Each row has a hidden trait or not; one of two labels after the row says which. A new part has a new trait and new labels.
In the rows, 100 means zero.
147, 106, 102, 99, 117, 89, 101, 121, 93, 86, 73, 136, 43, 156, 104, 68, 89 : Q89
88, 81, 106, 93, 98, 132, 98, 106, 99, 114, 84, 79, 104, 74, 102, 122, 100 : Q89
139, 51, 103, 97, 104, 112, 96, 96, 138, 90, 95, 78, 100, 106, 100, 84, 93 : Q89
159, 105, 99, 99, 112, 73, 88, 119, 101, 81, 89, 123, 68, 165, 99, 55, 89 : Q650
88, 127, 105, 91, 110, 130, 97, 120, 77, 116, 59, 108, 48, 98, 113, 115, 99 : Q89
126, 53, 109, 93, 102, 123, 94, 108, 116, 102, 85, 75, 106, 96, 94, 98, 93 : Q89
148, 67, 103, 96, 111, 109, 96, 105, 124, 90, 82, 98, 69, 119, 103, 74, 90 : Q89
109, 150, 93, 97, 106, 88, 87, 104, 101, 100, 92, 109, 75, 126, 115, 84, 103 : Q650
127, 103, 99, 100, 113, 96, 102, 105, 114, 90, 82, 120, 51, 131, 109, 79, 95 : Q650
126, 93, 101, 97, 100, 92, 90, 110, 98, 96, 102, 93, 110, 120, 95, 85, 95 : Q89
118, 66, 99, 100, 101, 108, 96, 88, 138, 92, 106, 79, 108, 92, 102, 91, 98 : Q89
149, 70, 101, 100, 105, 88, 94, 103, 122, 83, 103, 97, 101, 130, 95, 73, 91 : Q89
146, 130, 97, 96, 110, 83, 81, 119, 96, 91, 84, 113, 70, 155, 106, 63, 93 : Q650
112, 126, 105, 91, 109, 109, 89, 129, 69, 109, 67, 110, 68, 126, 105, 94, 95 : Q89
120, 72, 100, 94, 97, 112, 81, 95, 135, 102, 106, 58, 128, 85, 102, 94, 100 : Q89
117, 60, 100, 104, 82, 76, 90, 89, 118, 93, 146, 60, 190, 94, 77, 90, 99 : Q89
129, 64, 100, 101, 101, 99, 99, 86, 136, 88, 107, 89, 107, 102, 99, 83, 96 : Q89
120, 106, 104, 89, 107, 114, 84, 120, 90, 106, 72, 90, 79, 115, 107, 91, 96 : Q89
104, 113, 105, 93, 108, 112, 94, 124, 70, 108, 70, 109, 73, 118, 104, 101, 96 : Q89
118, 73, 106, 92, 96, 114, 84, 109, 106, 106, 97, 61, 134, 91, 95, 103, 96 : Q89
126, 99, 102, 92, 107, 113, 88, 106, 109, 102, 73, 90, 71, 114, 110, 88, 95 : Q89
105, 86, 107, 86, 102, 134, 83, 115, 103, 115, 74, 63, 104, 85, 106, 112, 98 : Q650
135, 133, 98, 92, 115, 98, 83, 130, 95, 98, 68, 116, 44, 147, 115, 72, 95 : Q650
115, 145, 98, 96, 107, 86, 88, 120, 75, 101, 85, 115, 75, 138, 105, 86, 98 : Q650
87, 87, 108, 82, 108, 164, 91, 111, 116, 125, 52, 62, 63, 60, 123, 128, 101 : Q650
21, 158, 85, 95, 81, 128, 77, 62, 143, 129, 120, 32, 140, 5, 133, 152, 126 : Q650
101, 144, 102, 91, 106, 108, 86, 125, 69, 112, 69, 105, 70, 119, 110, 100, 100 : Q89
142, 71, 104, 94, 114, 123, 98, 109, 126, 93, 69, 98, 51, 118, 111, 89, 91 : Q89
143, 83, 103, 93, 113, 113, 89, 110, 124, 93, 75, 92, 64, 122, 109, 78, 91 : Q89
101, 79, 105, 91, 95, 120, 85, 103, 110, 110, 96, 60, 131, 76, 100, 112, 101 : Q89
134, 118, 102, 88, 101, 96, 68, 124, 92, 105, 85, 74, 111, 130, 102, 82, 95 : Q650
105, 75, 108, 90, 102, 126, 91, 114, 98, 111, 83, 74, 90, 86, 102, 109, 97 : Q89
110, 132, 99, 98, 113, 98, 101, 114, 84, 97, 75, 132, 43, 131, 111, 88, 98 : Q89
120, 125, 101, 100, 110, 86, 97, 118, 81, 94, 81, 133, 57, 145, 101, 79, 95 : Q89
157, 109, 107, 92, 119, 94, 91, 140, 72, 93, 56, 130, 40, 171, 101, 62, 85 : Q89
124, 114, 92, 97, 88, 76, 62, 92, 134, 99, 130, 49, 159, 104, 104, 81, 104 : Q650
102, 94, 106, 87, 100, 129, 82, 115, 97, 115, 78, 63, 106, 81, 105, 112, 99 : Q650
116, 136, 106, 85, 121, 127, 87, 138, 73, 112, 37, 115, 19, 132, 119, 94, 94 : Q650
133, 103, 99, 92, 104, 101, 78, 110, 119, 98, 87, 79, 94, 119, 109, 81, 96 : Q89
85, 93, 96, 96, 95, 124, 92, 79, 139, 108, 107, 60, 113, 58, 115, 115, 107 : Q89
106, 126, 104, 85, 109, 127, 80, 125, 89, 116, 58, 84, 67, 108, 115, 102, 99 : Q650
111, 133, 105, 90, 119, 122, 99, 128, 73, 108, 43, 132, 15, 129, 116, 95, 94 : Q89
83, 84, 102, 96, 91, 118, 92, 93, 115, 111, 107, 61, 138, 64, 100, 119, 104 : Q89
98, 115, 102, 93, 105, 113, 88, 111, 97, 109, 80, 87, 87, 101, 109, 106, 101 : Q89
132, 78, 96, 100, 94, 79, 83, 90, 134, 89, 126, 67, 142, 106, 96, 79, 98 : Q89
153, 63, 102, 90, 104, 111, 75, 105, 141, 95, 90, 57, 111, 112, 105, 77, 93 : Q650
128, 113, 106, 91, 110, 98, 87, 133, 69, 103, 69, 108, 75, 139, 99, 81, 92 : Q89
132, 89, 102, 88, 114, 132, 84, 109, 136, 102, 60, 82, 50, 106, 124, 89, 96 : Q89

Next part:
107, 111, 115, 89, 95, 91, 128, 101, 83, 84, 123, 100, 84, 90, 99, 136, 125, 97, 81, 88, 82, 79, 112, 105, 94, 123, 116, 117, 109, 94, 102, 78, 95 : Q543
128, 87, 97, 100, 87, 110, 114, 87, 104, 92, 105, 100, 99, 97, 90, 106, 72, 112, 80, 120, 115, 126, 106, 92, 104, 80, 72, 106, 105, 94, 101, 86, 80 : Q543
121, 71, 90, 109, 103, 117, 119, 109, 83, 89, 86, 93, 108, 114, 101, 97, 102, 109, 97, 90, 100, 86, 95, 85, 105, 116, 106, 102, 78, 104, 92, 77, 100 : Q748
117, 102, 93, 107, 92, 108, 118, 103, 93, 70, 83, 106, 114, 102, 96, 99, 95, 109, 91, 101, 112, 99, 112, 98, 103, 118, 85, 133, 75, 99, 90, 110, 87 : Q748
132, 90, 92, 98, 86, 107, 115, 105, 96, 77, 66, 105, 121, 92, 100, 101, 106, 107, 113, 104, 110, 92, 109, 95, 103, 100, 69, 128, 80, 100, 93, 108, 82 : Q748
136, 100, 109, 86, 94, 135, 128, 101, 96, 65, 83, 98, 103, 95, 101, 111, 93, 106, 125, 98, 83, 63, 114, 93, 105, 98, 92, 113, 82, 99, 101, 120, 88 : Q543
131, 62, 94, 92, 95, 115, 121, 105, 82, 106, 105, 96, 90, 96, 95, 111, 101, 108, 89, 93, 94, 61, 93, 86, 109, 87, 87, 92, 108, 96, 97, 63, 98 : Q748
130, 102, 86, 115, 95, 104, 100, 94, 99, 76, 108, 106, 130, 110, 91, 95, 98, 102, 85, 103, 130, 169, 99, 111, 102, 119, 108, 112, 97, 89, 98, 91, 90 : Q748
122, 86, 88, 112, 77, 89, 98, 95, 111, 93, 101, 110, 112, 90, 95, 104, 121, 95, 84, 100, 131, 142, 91, 113, 100, 101, 95, 109, 108, 100, 105, 81, 77 : Q748
130, 69, 87, 104, 97, 117, 126, 103, 90, 88, 89, 94, 109, 106, 107, 125, 103, 115, 86, 85, 89, 109, 88, 90, 114, 81, 90, 60, 100, 95, 97, 88, 100 : Q748
131, 59, 92, 89, 100, 113, 100, 108, 93, 114, 102, 99, 107, 88, 96, 68, 114, 103, 117, 99, 99, 85, 93, 86, 111, 97, 55, 99, 92, 93, 98, 69, 97 : Q543
112, 94, 103, 108, 79, 103, 101, 88, 97, 109, 101, 93, 125, 100, 102, 116, 77, 111, 108, 114, 89, 77, 103, 100, 84, 71, 99, 110, 120, 97, 102, 71, 82 : Q748
84, 90, 119, 103, 89, 114, 104, 103, 83, 111, 105, 96, 123, 87, 117, 110, 108, 99, 107, 86, 56, 10, 111, 104, 68, 88, 109, 104, 120, 92, 100, 65, 89 : Q543
135, 82, 102, 96, 99, 119, 118, 102, 98, 72, 107, 99, 125, 100, 108, 109, 112, 100, 105, 81, 81, 118, 101, 105, 104, 95, 106, 72, 108, 86, 109, 101, 98 : Q748
131, 88, 92, 104, 111, 119, 107, 101, 102, 86, 105, 93, 148, 108, 107, 82, 105, 107, 112, 97, 71, 94, 98, 102, 112, 90, 83, 50, 100, 81, 103, 102, 103 : Q748
124, 69, 82, 107, 93, 116, 121, 115, 89, 87, 80, 103, 112, 99, 104, 103, 116, 107, 91, 80, 101, 99, 90, 92, 111, 101, 88, 83, 90, 96, 90, 78, 96 : Q748
140, 59, 86, 110, 105, 136, 95, 98, 121, 108, 103, 99, 150, 97, 100, 47, 90, 103, 108, 108, 97, 116, 90, 85, 112, 71, 49, 40, 95, 76, 105, 103, 103 : Q748
112, 76, 83, 116, 85, 130, 108, 110, 92, 81, 84, 108, 146, 96, 108, 101, 105, 104, 85, 82, 100, 113, 95, 103, 101, 85, 87, 70, 99, 84, 95, 94, 87 : Q748
107, 80, 85, 114, 75, 123, 101, 108, 96, 94, 80, 111, 149, 87, 109, 101, 104, 104, 94, 89, 101, 104, 94, 104, 97, 79, 81, 83, 102, 90, 95, 89, 82 : Q748
138, 100, 110, 88, 103, 117, 103, 107, 86, 86, 112, 93, 111, 111, 100, 76, 99, 97, 150, 91, 85, 73, 105, 99, 100, 127, 118, 125, 89, 100, 103, 73, 98 : Q543
123, 86, 97, 110, 105, 118, 114, 105, 86, 94, 93, 89, 106, 116, 104, 98, 93, 109, 103, 93, 100, 53, 99, 87, 95, 120, 116, 107, 78, 105, 94, 70, 102 : Q748
124, 99, 111, 92, 96, 117, 123, 104, 86, 69, 114, 98, 124, 105, 109, 116, 110, 99, 114, 90, 67, 102, 113, 110, 97, 103, 124, 84, 113, 90, 110, 96, 89 : Q748
130, 82, 95, 96, 91, 118, 117, 89, 96, 106, 110, 96, 94, 97, 91, 110, 75, 112, 88, 114, 103, 117, 101, 85, 106, 77, 83, 100, 114, 93, 103, 75, 89 : Q543
117, 61, 88, 108, 78, 95, 102, 102, 109, 106, 94, 109, 105, 74, 100, 95, 130, 95, 73, 97, 118, 112, 90, 101, 101, 87, 67, 81, 105, 93, 103, 83, 89 : Q543
142, 43, 84, 101, 105, 127, 92, 98, 120, 124, 103, 100, 118, 85, 92, 40, 94, 101, 89, 117, 113, 119, 88, 73, 118, 71, 33, 55, 93, 81, 100, 93, 106 : Q543
127, 85, 110, 106, 99, 124, 107, 99, 99, 104, 107, 93, 106, 108, 103, 84, 92, 96, 117, 96, 100, 60, 100, 91, 92, 112, 123, 107, 87, 101, 107, 71, 92 : Q748
120, 88, 99, 107, 97, 74, 92, 88, 114, 117, 89, 92, 127, 91, 101, 99, 114, 111, 102, 123, 97, 67, 99, 102, 92, 73, 63, 91, 99, 98, 98, 82, 91 : Q748

111, 97, 100, 116, 135, 93, 125, 115, 86, 92, 108, 69, 57, 69, 99, 75, 91, 86, 109, 109, 162, 99, 91, 106, 113, 101, 63, 106, 110, 112, 110, 99, 117, 106, 108, 166, 114, 145, 69, 111, 75, 124, 118, 82, 86, 70, 179, 104, 73, 142, 99, 103, 121, 95, 119, 124, 102, 111, 103, 115, 98, 88, 106, 108, 114, 111, 96, 101, 78, 109, 119, 102, 108, 55, 93, 77, 95, 113, 87, 107, 102, 95, 81, 93, 94, 93, 64, 115, 136, 91, 131, 108, 102, 83, 96, 115, 121, 68, 75, 99, 103, 113 : Q376
97, 96, 91, 76, 76, 114, 69, 80, 116, 128, 93, 100, 170, 131, 87, 88, 101, 122, 103, 93, 20, 107, 104, 96, 86, 98, 111, 88, 78, 82, 93, 104, 103, 71, 97, 35, 98, 58, 133, 89, 138, 71, 98, 111, 130, 119, 17, 91, 124, 71, 96, 105, 72, 77, 68, 88, 97, 88, 117, 88, 112, 103, 89, 65, 92, 101, 97, 81, 125, 91, 95, 97, 88, 147, 82, 136, 97, 89, 108, 90, 101, 102, 126, 122, 117, 96, 124, 66, 46, 122, 62, 82, 107, 108, 73, 83, 93, 139, 144, 107, 98, 79 : Q882
111, 97, 99, 114, 132, 94, 122, 114, 89, 95, 108, 71, 63, 72, 98, 75, 91, 88, 110, 108, 157, 100, 92, 106, 109, 101, 59, 105, 108, 111, 109, 99, 116, 102, 107, 158, 114, 141, 73, 111, 79, 121, 117, 84, 91, 70, 173, 103, 76, 138, 99, 104, 117, 91, 116, 123, 102, 109, 104, 113, 99, 90, 105, 108, 112, 110, 96, 100, 80, 108, 118, 101, 108, 59, 95, 82, 94, 110, 89, 106, 102, 95, 87, 93, 97, 93, 68, 112, 130, 92, 127, 106, 103, 84, 94, 114, 119, 73, 79, 98, 103, 112 : Q376
103, 95, 94, 89, 99, 106, 90, 93, 105, 116, 100, 84, 131, 107, 91, 81, 98, 109, 106, 99, 68, 105, 99, 100, 99, 99, 98, 94, 89, 93, 99, 102, 111, 83, 102, 84, 103, 90, 109, 96, 116, 91, 106, 99, 112, 100, 77, 96, 105, 97, 96, 105, 90, 88, 84, 100, 99, 97, 112, 98, 108, 96, 96, 75, 101, 105, 96, 87, 109, 97, 106, 100, 95, 114, 84, 114, 97, 98, 100, 96, 101, 99, 108, 113, 108, 95, 102, 82, 81, 111, 87, 90, 105, 99, 80, 94, 106, 113, 119, 105, 99, 91 : Q882
109, 97, 98, 111, 124, 97, 114, 110, 93, 99, 105, 72, 78, 80, 95, 76, 92, 92, 111, 107, 137, 101, 93, 105, 105, 101, 61, 103, 103, 107, 107, 100, 114, 96, 105, 136, 112, 129, 81, 109, 87, 114, 116, 86, 98, 77, 153, 101, 82, 130, 99, 104, 115, 86, 111, 119, 102, 107, 107, 110, 101, 92, 103, 104, 110, 109, 97, 99, 88, 106, 116, 100, 105, 72, 90, 89, 94, 108, 92, 104, 102, 96, 91, 98, 100, 93, 74, 105, 118, 97, 119, 103, 103, 86, 91, 110, 114, 82, 89, 99, 103, 107 : Q376
110, 97, 98, 112, 128, 95, 119, 112, 91, 99, 106, 70, 74, 76, 96, 75, 91, 90, 110, 107, 148, 100, 92, 104, 104, 101, 57, 104, 105, 109, 111, 99, 114, 99, 105, 145, 114, 135, 77, 110, 83, 117, 117, 85, 96, 75, 162, 101, 81, 134, 100, 103, 114, 83, 114, 121, 102, 107, 105, 111, 100, 92, 103, 108, 110, 110, 97, 100, 86, 107, 116, 100, 106, 66, 92, 87, 93, 108, 91, 105, 103, 96, 88, 96, 98, 93, 72, 108, 125, 94, 123, 104, 103, 84, 93, 113, 115, 76, 85, 98, 103, 110 : Q376
104, 96, 95, 91, 100, 106, 92, 94, 104, 115, 99, 85, 127, 104, 92, 83, 97, 108, 106, 100, 74, 104, 99, 100, 98, 99, 93, 94, 90, 94, 100, 102, 110, 85, 104, 87, 104, 92, 108, 97, 115, 92, 107, 100, 112, 98, 81, 96, 103, 99, 96, 105, 91, 85, 86, 102, 99, 97, 112, 98, 107, 96, 96, 79, 102, 106, 96, 87, 108, 98, 106, 99, 95, 113, 85, 109, 96, 99, 100, 97, 102, 99, 108, 112, 108, 95, 100, 84, 82, 110, 89, 91, 105, 99, 80, 95, 107, 111, 121, 105, 99, 92 : Q882
101, 95, 94, 86, 93, 108, 86, 90, 107, 119, 97, 90, 139, 113, 91, 81, 99, 112, 105, 97, 60, 105, 100, 98, 94, 99, 103, 93, 86, 90, 98, 103, 109, 82, 101, 73, 103, 82, 118, 94, 123, 86, 104, 103, 117, 105, 66, 95, 111, 91, 97, 104, 86, 81, 81, 99, 98, 94, 114, 96, 109, 99, 94, 73, 99, 105, 96, 84, 113, 96, 103, 99, 92, 123, 84, 119, 96, 95, 102, 95, 101, 100, 113, 113, 110, 94, 108, 79, 70, 114, 82, 88, 106, 101, 79, 92, 103, 117, 126, 106, 98, 89 : Q882
105, 96, 95, 96, 107, 103, 97, 98, 102, 110, 101, 82, 116, 99, 92, 79, 96, 103, 107, 102, 93, 103, 97, 101, 98, 100, 83, 97, 95, 98, 102, 101, 111, 88, 102, 100, 107, 103, 101, 100, 108, 98, 109, 96, 110, 93, 101, 97, 97, 108, 98, 104, 97, 83, 93, 107, 100, 99, 111, 102, 106, 96, 98, 88, 103, 107, 96, 92, 102, 101, 109, 99, 98, 100, 87, 106, 95, 100, 97, 100, 102, 98, 103, 108, 107, 94, 93, 89, 91, 107, 97, 94, 105, 93, 83, 99, 108, 102, 109, 103, 101, 96 : Q376
106, 96, 95, 97, 108, 103, 99, 100, 101, 109, 101, 81, 112, 97, 92, 78, 95, 102, 107, 102, 96, 103, 96, 101, 98, 100, 78, 97, 94, 98, 102, 101, 111, 89, 102, 103, 108, 105, 101, 102, 105, 99, 110, 95, 109, 91, 108, 98, 97, 110, 98, 104, 98, 81, 95, 109, 100, 100, 111, 102, 105, 95, 98, 89, 104, 107, 96, 91, 102, 101, 109, 99, 99, 99, 87, 105, 94, 101, 97, 99, 102, 98, 103, 106, 106, 94, 92, 92, 94, 106, 99, 95, 105, 93, 84, 100, 107, 100, 107, 102, 101, 97 : Q376
111, 97, 100, 115, 135, 93, 124, 115, 87, 93, 108, 71, 60, 70, 98, 74, 91, 86, 110, 109, 162, 99, 91, 105, 109, 101, 60, 106, 109, 112, 109, 98, 116, 105, 107, 160, 114, 144, 71, 111, 79, 123, 118, 83, 87, 70, 173, 103, 74, 142, 99, 103, 119, 89, 118, 124, 102, 109, 104, 114, 98, 89, 105, 110, 113, 111, 96, 101, 80, 109, 121, 101, 108, 56, 93, 78, 94, 111, 88, 107, 102, 95, 82, 90, 95, 93, 67, 114, 134, 91, 129, 107, 102, 82, 95, 115, 120, 69, 78, 98, 103, 113 : Q376
